Each row has a name. Each question is about the rows just above it.

Columns, left to right: C R Z V Y M A
[ 77 190 156 133 152 141 123] = J321
[133 153 183 151  93 108  84] = J43
[149 118 134 103 141  87 146] = J748
Right after [151] comes | [93]
Which column holds [ 93 141] top down? | Y
Right after [134] comes | [103]
[ 77 133] is in which column, read top down? | C
Which column holds [153 118] top down? | R

Columns, left to right: U N B D K
[154 174 129 187 148]  J42
[154 174 129 175 143]  J721
[ 93  74 125  70 108]  J413
[ 98  78 124  72 105]  J308
[106  87 132  63 108]  J956
[154 174 129  66 148]  J873
[132 127 130 122 125]  J71
[162 183 132 192 152]  J401
[187 175  70  72  63] is in which column, read top down? | D
Which column holds this, read top down? [154  93  98 106 154] | U
Which column holds [129 129 125 124 132] top down? | B

Columns, left to right: H L W X J S G
[110  55 158 129 145 158  77] = J410
[110  55 158 129  67 180  93] = J139
[ 94  56  59  54 118 167  94] = J788
What comes right after [180] in the named rows? | [93]
[129  54] is in which column, read top down? | X
Right after [56] comes | [59]
[55 56] is in which column, read top down? | L

Columns, left to right: E P F Q T
[114  54 154 196 139] : J23
[148 133 132 114 116] : J953
[171  80 123 113 150] : J247
[148 133 132 114 101] : J358
Right after [123] comes | [113]
Right after [113] comes | [150]
[114 148] is in which column, read top down? | E
Which column holds [154 132] top down? | F

Columns, left to right: befi vep laz dizi kileg vata
[121 192 177  77 175 131]  J498
[ 96 110 140 146 168 124]  J75
[125 144 144  53 154 133]  J763
[133 124 132  60 160 130]  J520
[109 123 126 136 127 145]  J446
[122 118 144 120 145 125]  J16
[109 123 120 136 127 145]  J46
[122 118 144 120 129 125]  J26
Which column holds this, read top down? [140 144 132] | laz
What comes right after [77] in the named rows? | [175]
What comes right after [160] in the named rows? | [130]

Columns, left to right: zufer gudup neb tev mozel Siku vug suzo fipus nebi
[174 126 126 135 124 138  93 115 117 123] : J645
[120 124 115  97 177 116 150 147 131 139] : J511
[150 126 113 128 146 140 202 138 135 134] : J722
[ 93 115 133 102 130 128  99 129 130 127] : J614
[147 139 122 162 112 114 134 131 133 137] : J39
[117 130 140 130 131 117 129 135 133 152] : J294
The entry that follows [99]: | [129]
Which row holds [ 93 115 133 102 130 128  99 129 130 127]? | J614

Columns, left to right: Pib Kenum Vamul Mabu pusov vud fori nis noki zosok
[ 80 174 120  80  89 119 133  94 199 100] = J216
[104 149 145 115 120 105 157 134 178 139] = J785
[113 143 123 111 116 133 129 101 154 117] = J379
[164  91 176 175 186 138 189 106 139 205] = J778
[103 150 136 109 115 118 147 112 177 129] = J258
[120 134 143 178 133 127 154 105 164 146] = J173
[ 90 165 109  89  87 111 109 138 156  87] = J230
[ 68 186 112  69 202 111 124 106 203  84] = J300
[ 84 170 122  83  94 128 137  78 202 105] = J961
[ 54 200  92  53  47  89  91 157 181  48] = J4
[124 137] is in which column, read top down? | fori
Right after [177] comes | [129]
The entry that follows [118]: | [147]
Right after [203] comes | [84]
The entry that follows [174]: | [120]

Columns, left to right: pitug binag bap sov kegol
[165 128 127 105 112] = J592
[135  84 135 131 140] = J815
[197  98 117  80 102] = J881
[148 139 114 138 155] = J986
[182 133 107 139 149] = J457
[142  98 123 108 116] = J211
[131 164 130 143 140] = J899
[108 157 136 148 136] = J809
[ 83 119 139 140 123] = J751
Right after [130] comes | [143]
Right after [138] comes | [155]
[165 135 197] is in which column, read top down? | pitug
Which column holds this, read top down? [139 133  98] | binag
The entry that follows [105]: | [112]

Columns, left to right: rizos Pav sim motad Gobu Vup tek sed Filol
[146 146 179 146 153 134 122 109 113] : J564
[123  87  97 149 112 132  64 121 125] : J958
[136  97 117 153 120 125  73 113 123] : J611
The entry that follows [179]: | [146]
What comes right after [136] in the named rows? | [97]
Which column holds [149 153] top down? | motad

Columns, left to right: Sopu Zis bemad mifes Vanar bako Mulu duk
[138 188 197 134 130 129 133 139]  J305
[146 148 184 133 131 129 131 136]  J879
[145 146 158 130 132 128 129 136]  J955
[181 176 216 136 132 130 129 131]  J171
[202 154 197 137 133 129 131 130]  J712
[134 133 130] is in which column, read top down? | mifes
[136 137] is in which column, read top down? | mifes
What comes right after [176] in the named rows? | [216]
What comes right after [137] in the named rows? | [133]
Which column holds [145 181 202] top down? | Sopu
Which column holds [129 129 128 130] top down? | bako

Columns, left to right: safar liri Nuf tiga toz sodug kos bil
[186 179 177 176  86 184 180 186] -> J660
[103 121 117 119 100 113 113 108] -> J453
[103 174 117 119 177 113 113 108] -> J146
[ 59  71  72  74 160  65  69  61] -> J766
[ 59  71  72  74  58 112 112 107] -> J481
[104  75  99  98 210  64 100 101] -> J734
Right after [160] comes | [65]
Right after [174] comes | [117]
What comes right after [64] in the named rows? | [100]
Which column holds this, read top down? [100 177 160  58 210] | toz
What comes right after [176] in the named rows? | [86]
Whose row is [186 179 177 176  86 184 180 186]? | J660
What comes right after [65] in the named rows? | [69]

Columns, left to right: Kub zot veno zupi repu zit Pital
[ 57  94 145  76 116 116 103] = J78
[152 128 128 151 122  95 120] = J150
[162 160 107 138 127 129 111] = J351
[147  97 118 104 180 142 133] = J28
[127 130  84 152 135 152 138] = J849
[124 144  76 202 211 135 192] = J569
[ 79 109 104 189 179 113 168] = J780
[137 108 166  78 123 123 135] = J517
[150 172  97 130 111 158 152] = J526
[116 144 167  93  66 177 117] = J551
[147 195  79 169 128 138 161] = J422
[116 122 127 180 135 211 179 123 111  66] is in which column, read top down? | repu
[ 94 128 160  97 130 144 109 108 172] is in which column, read top down? | zot

Columns, left to right: rif sur mateg damam
[149  78  87 170]  J48
[149 102 103 106]  J44
[149  78 190  95]  J933
The entry that follows [103]: | [106]
[103 190] is in which column, read top down? | mateg

Columns, left to right: bafef pok nit Lor nugup vago Tezu
[166 127 148 105 137 159  81]  J974
[156 139 126 141 109 138 132]  J890
[191 125 149 105 147 170  86]  J246
[ 63 126 122 139  84  99 121]  J775
[150 132 130 130 123 141 123]  J805
[ 71 136 118 140  99  98 136]  J243
[ 63 141 122 139  84  99 121]  J190
[115 139 138 122  98 133  89]  J450
[142 119 179 120 153 133 132]  J609
[133 128 129 127 129 131 125]  J451
[210 113 126 128 180 158 162]  J732
What comes right after [131] in the named rows? | [125]
What comes right after [191] in the named rows? | [125]
Which column holds this, read top down? [105 139 130 140] | Lor
The entry that follows [180]: | [158]

Columns, left to right: nenim bokif repon Lotip Dumi bidot Buza kivi
[128 113 118 137 118 121 134 116] : J381
[ 98 100 124 132 129 125 130 144] : J858
[ 98 100 124 132 129 179 117 170] : J337
[117 154 151 140 117 180 118 170] : J999
[ 98 100 124 132 129 125 134 144] : J80
[118  85 131 123 168  89 155 196] : J60
Right after [140] comes | [117]
Which column holds this, read top down? [129 129 117 129 168] | Dumi
Which row holds [118  85 131 123 168  89 155 196]? | J60
The entry that follows [154]: | [151]

Columns, left to right: ker pugam bem ruzub
[ 93 140 208 110] = J816
[188 143 208 110] = J335
[ 69 104  49 109] = J21
[ 69 104  49 139] = J791
Which column holds [208 208  49] top down? | bem
Which column holds [143 104 104] top down? | pugam
The entry that follows [93]: | [140]
[140 143] is in which column, read top down? | pugam

Columns, left to right: Vam bakov biti Goze sivev midip Mul Paf kude tesid
[146 162 137 142 128 132 135 134 124 119]  J610
[158  61  88 130 116 102  78 141 102 126]  J983
[158  61  88 130 116 102  78 143 102 126]  J458
[206  67  49 100 127 106 132 136 138 134]  J591
[148  50  79 161 106  99 109 123  98 115]  J472
[121 175 135 139 138 125 136 119 120 129]  J90
Which column holds [158 206] top down? | Vam
Which column holds this, read top down? [146 158] | Vam

Columns, left to right: bomo Kilok sogek bolad rit Gora zasu nune govan Difer
[106 158 121 116 138  98 136 109 137 173] -> J825
[129 129 170  82 128 111 159 132 113 174] -> J615
[148 120 136 120 110 118  90 129 167  94] -> J114
[148 120 136 120 110 118 188 107 118 166] -> J606
[129 129 170 196 128 111 159 132 113 174] -> J369
[106 158 121 116 138  98  69 135 154 122] -> J572
[118  90 138 122 143 114 185 112 150 168] -> J374
[122 114 115 110 138 110  61 109  93 157] -> J996
Right after [167] comes | [94]
[122 168 157] is in which column, read top down? | Difer

Columns, left to right: Sab Dit kiges Vonas dud lilor
[ 96  97 192 126 150  91] : J742
[ 93 108  87 125 133 165] : J54
[ 59  61 108 147 118 124] : J713
[93 59] is in which column, read top down? | Sab
[96 93] is in which column, read top down? | Sab
[126 125] is in which column, read top down? | Vonas
The entry that follows [126]: | [150]
What comes right after [61] in the named rows? | [108]
The entry that follows [125]: | [133]
The entry that follows [97]: | [192]

Columns, left to right: giv mazi gadi fid Goge motav
[194  96  95  98  73 168] : J204
[106 198  93 135 170 146] : J794
[ 71 182 147 100  70  79] : J936
Which column holds [ 98 135] top down? | fid
Right after [106] comes | [198]
Which column holds this, read top down? [95 93] | gadi
[170  70] is in which column, read top down? | Goge
Which column holds this, read top down? [ 93 147] | gadi
Right after [71] comes | [182]

Columns, left to right: ves lanu Rimun lipen fovip vodig nusok
[107 116 101 119 164 116 146] -> J941
[126 166  70 172 106 152 126] -> J372
[157 122 142 122  66 105 136] -> J275
What comes right after [106] in the named rows? | [152]
[101  70] is in which column, read top down? | Rimun

Columns, left to right: Sesu tis vek bim zipud
[171  43  91 171  92] = J659
[193 158  55  70 129] = J827
[159  94 160  63 106] = J839
[125 143  66 176 178] = J108
Right after [55] comes | [70]
Which column holds this, read top down? [ 63 176] | bim

Columns, left to right: rezas befim vev gile tuzat fimag
[142 151 131  63 126 172]  J449
[141 149 130 134 135 121]  J874
[120 108 137 140 126 111]  J634
[ 68 178 152  46 117 109]  J261
[111  50 152  45  63 207]  J334
[ 99 200 110 118 148 141]  J686
[ 69 186  48 113 189 202]  J67
[ 86 172 132 153 157  87]  J693
[ 78 140 134 102 130 139]  J437
[109 144 141 120 115 102]  J792
[ 87  82 166 190 121 109]  J663
[215 121 154 200 128  55]  J440
Right after [128] comes | [55]
Which column holds this, read top down? [130 115] | tuzat
Which column holds this, read top down? [140  46  45 118 113 153 102 120 190] | gile
Which column holds this, read top down? [134 141] | vev
Which column holds this, read top down? [140  46  45 118 113 153 102 120 190 200] | gile
[202  87 139] is in which column, read top down? | fimag

Columns, left to right: ful vasu Feto Sorar rideb duzo
[130 130 131 120  99 127] : J823
[188 216 170 134 155 135] : J607
[193 182 165 102  93 155] : J370
[147 180 154 113 144 135] : J170
[118 105 116 132 114 115] : J315
[130 216 182] is in which column, read top down? | vasu
Which column holds [216 182] top down? | vasu

Columns, left to right: nizi sunos Pov Nolu Pap Tofi serit Nitiz
[100 115 120 196  78 125  63 127]  J30
[ 85 175 100 103 176 108 192  92]  J2
[ 77 165  74 108 155  98 181  67]  J473
[130 166 180 112 131 181 110 172]  J844
[102  94  66 126 121  98 153  79]  J233
Which column holds [ 92  67 172  79] top down? | Nitiz
The entry that follows [165]: | [74]
Which column holds [ 74 180] top down? | Pov
Which column holds this, read top down? [120 100  74] | Pov
Right after [175] comes | [100]
Right after [180] comes | [112]

Columns, left to right: zono pesad Marib suma vuz Nesa regu
[ 95  99 198  64 164 159 178] = J930
[179 171 186 165 117 123 175] = J648
[163 124  73 104 185 111  97] = J200
[179 171 186 193 117 123 175] = J500
What comes right after [185] in the named rows? | [111]
Which column holds [165 104] top down? | suma
Which column holds [185 117] top down? | vuz

Columns, left to right: Delo kaz Pilu nez mem kif ter kifuv
[147 129 148 116 125 128 139 154] : J934
[144 130  87 129 151 110 150 115] : J279
[117 214 130  92  99 143 154 126] : J937
[123  78 127 133 128 162 169 146] : J489
Right after [143] comes | [154]
Right after [148] comes | [116]
Right after [99] comes | [143]
Right after [214] comes | [130]

Columns, left to right: baras pesi Zaz gid numu zigo zusul
[158 135 103  43 128 130 172] : J559
[177 132 116 130 117 132 155] : J328
[153 113 101 135 110 138 170] : J856
[177 132 116 146 117 132 155] : J76
[184 116  93 128 121 136 145] : J529
The entry that follows [146]: | [117]
Which column holds this, read top down? [158 177 153 177] | baras

Columns, left to right: Tiva porib Funek Kar Pufe Vef gebeg
[ 67 135 158  76 151  81 105]  J767
[104 131  90 158 155  55  89]  J298
[105 131  68  56 155  55  89]  J330
What comes right after [104] in the named rows? | [131]
The entry that follows [76]: | [151]
The entry that follows [81]: | [105]
What comes right after [135] in the named rows? | [158]
Which column holds [105  89] top down? | gebeg
[155 155] is in which column, read top down? | Pufe
[ 67 104] is in which column, read top down? | Tiva

